Here is a tiny trained network, its code and every weight. The questions are about switching its units off for an input and a class, where a switched-off unit gives its printed mean instead of its output.

import numpy as np


def w(rows, s, z=0):
    codes = np.array(rows[::2]) - 128.0
    scale = np.full(codes.shape[1], s)
    scale[-1] = z or s
    return codes * scale


def f(y):
    return np.maximum(y, 0)


def log_softmax(a):
    a = a - a.max(-1, keepdims=True)
    return a - np.log(np.exp(a).sum(-1, keepdims=True))


def net(x, mask):
    res = np.array(x, float).reshape(1, 5) / 4 @ E
    y = f(res @ A[0][:, :-1].T + A[0][:, -1])
    res = res + np.where(mask, y, B[0][:, -1]) @ B[0][:, :-1]
    return log_softmax(res[-1] @ U[:, :-1].T + U[:, -1])


A, B = {}, {}
E = w([
[90,128,226,94,79,205,212,239],'x0',
[130,116,121,119,133,121,124,144],'x1',
[129,144,131,132,122,123,142,114],'x2',
[166,228,137,254,16,116,112,230],'x3',
[109,29,218,171,67,25,133,70],'x4',
],0.0069)
A[0] = w([
[149,180,56,95,200,178,154,173,35],'neuron 1',
[120,56,147,28,198,173,173,67,33],'neuron 2',
[56,77,175,134,91,37,162,119,166],'neuron 3',
[56,97,202,130,166,187,190,182,149],'neuron 4',
[124,101,167,148,136,77,145,114,24],'neuron 5',
[1,171,155,120,99,133,162,190,63],'neuron 6',
[127,76,176,82,98,192,203,160,2],'neuron 7',
],0.0086,0.006)
B[0] = w([
[89,159,228,108,110,254,98,80,213],'neuron 1',
[233,162,120,213,8,85,176,242,253],'neuron 2',
[88,210,172,76,139,195,127,122,239],'neuron 3',
[60,124,65,131,165,67,85,58,245],'neuron 4',
[75,141,208,58,86,210,169,19,148],'neuron 5',
[178,83,74,192,163,106,126,88,191],'neuron 6',
[196,10,129,165,143,130,136,52,183],'neuron 7',
],0.0082,0.0072)
U = w([
[237,131,167,248,2,119,194,237,34],'0',
[141,55,70,158,216,69,84,29,144],'1',
[98,127,138,86,156,105,125,179,253],'2',
[65,164,231,45,103,231,147,128,1],'3',
[116,121,115,90,149,98,148,167,212],'4',
],0.0088,0.0092)

Each question gives the input, the list of numbers given to net, and the class t.
The units are the neurons (one row each of A and B). Each row of codes is followed by its name. A weight is (code - 128) times the scale printed after its matrix; where a second scale follows, it is the last column's (A, B and U).
mask holds one flag per neuron, in row order. A switched-off neuron (its flag False) gives its mean, the last column of its row in B, instead of its output. The means were averaged over made-up inputs and are rounded, as every weight is.
A unit's drop is (log p(t) with every unit on - log p(t) with that unit switched off) / (log p(t) with every unit on - log p(t) with every unit switched off).
The circuit of an input: a set's keep is (log p(t) with only the set's units on - log p(t) with every unit switched off) / (log p(t) with every unit on - log p(t) with every unit switched off). Starting from all 7 units, units are removed one at a time, each time the one whose removal leaves the highest keep (on an exact tie, the one counted first), for as long as the keep stays at least 0.8.
units of the circuit, in order: the units of the circuit, biggest drop first
most important unit: the unit with the biggest drop
k most important neurons: the k neurons with the biggest drops, biggest first
drop of u: that unit's drop, to one decimal
input [-5,-5,7,5,2], class 4: most important unit -> neuron 2
input [6,4,3,-4,-6], class 1: units of the circuit, in order -> [neuron 4; neuron 7]
input [6,-5,2,4,-6], class 1: 4 most important neurons -> [neuron 6; neuron 2; neuron 4; neuron 3]
input [7,5,-4,-5,3], class 1: 3 most important neurons -> [neuron 4; neuron 7; neuron 6]
input [8,7,-1,-4,-5], class 1: 2 most important neurons -> [neuron 4; neuron 7]
input [6,-6,4,0,5], class 1: units of the circuit, in order -> [neuron 4; neuron 7]
input [6,2,3,6,-7], class 3: 2 most important neurons -> [neuron 2; neuron 1]
input [-3,1,-2,1,-4], class 3: units of the circuit, in order -> [neuron 2; neuron 4]
input [-6,-5,6,2,8], class 3: units of the circuit, in order -> [neuron 3; neuron 5]
input [5,8,-1,5,1], class 2: 2 most important neurons -> [neuron 2; neuron 4]
input [2,6,2,4,5], class 2: 2 most important neurons -> [neuron 2; neuron 1]
input [8,-4,2,3,-6], class 1: 2 most important neurons -> [neuron 6; neuron 4]
input [2,-7,5,3,6], class 2: 2 most important neurons -> [neuron 1; neuron 2]
input [3,-5,-6,2,-8], class 3: most important unit -> neuron 1
input [-5,7,-5,-7,6], class 0: 2 most important neurons -> [neuron 2; neuron 4]
input [3,-2,-2,0,-1], class 1: 2 most important neurons -> [neuron 2; neuron 3]
input [0,-1,0,-6,-5], class 0: 2 most important neurons -> [neuron 2; neuron 3]
input [-8,-8,6,-8,7], class 0: 2 most important neurons -> [neuron 2; neuron 4]
input [2,2,-3,-8,8], class 0: 2 most important neurons -> [neuron 2; neuron 1]
input [2,-5,6,1,8], class 3: units of the circuit, in order -> [neuron 3]
input [6,2,-2,-4,0], class 1: drop of neuron 7 -> 0.3
input [1,5,-3,1,-7], class 3: drop of neuron 2 -> 0.1
input [-5,-2,-1,-6,4], class 0: drop of neuron 7 -> 0.0
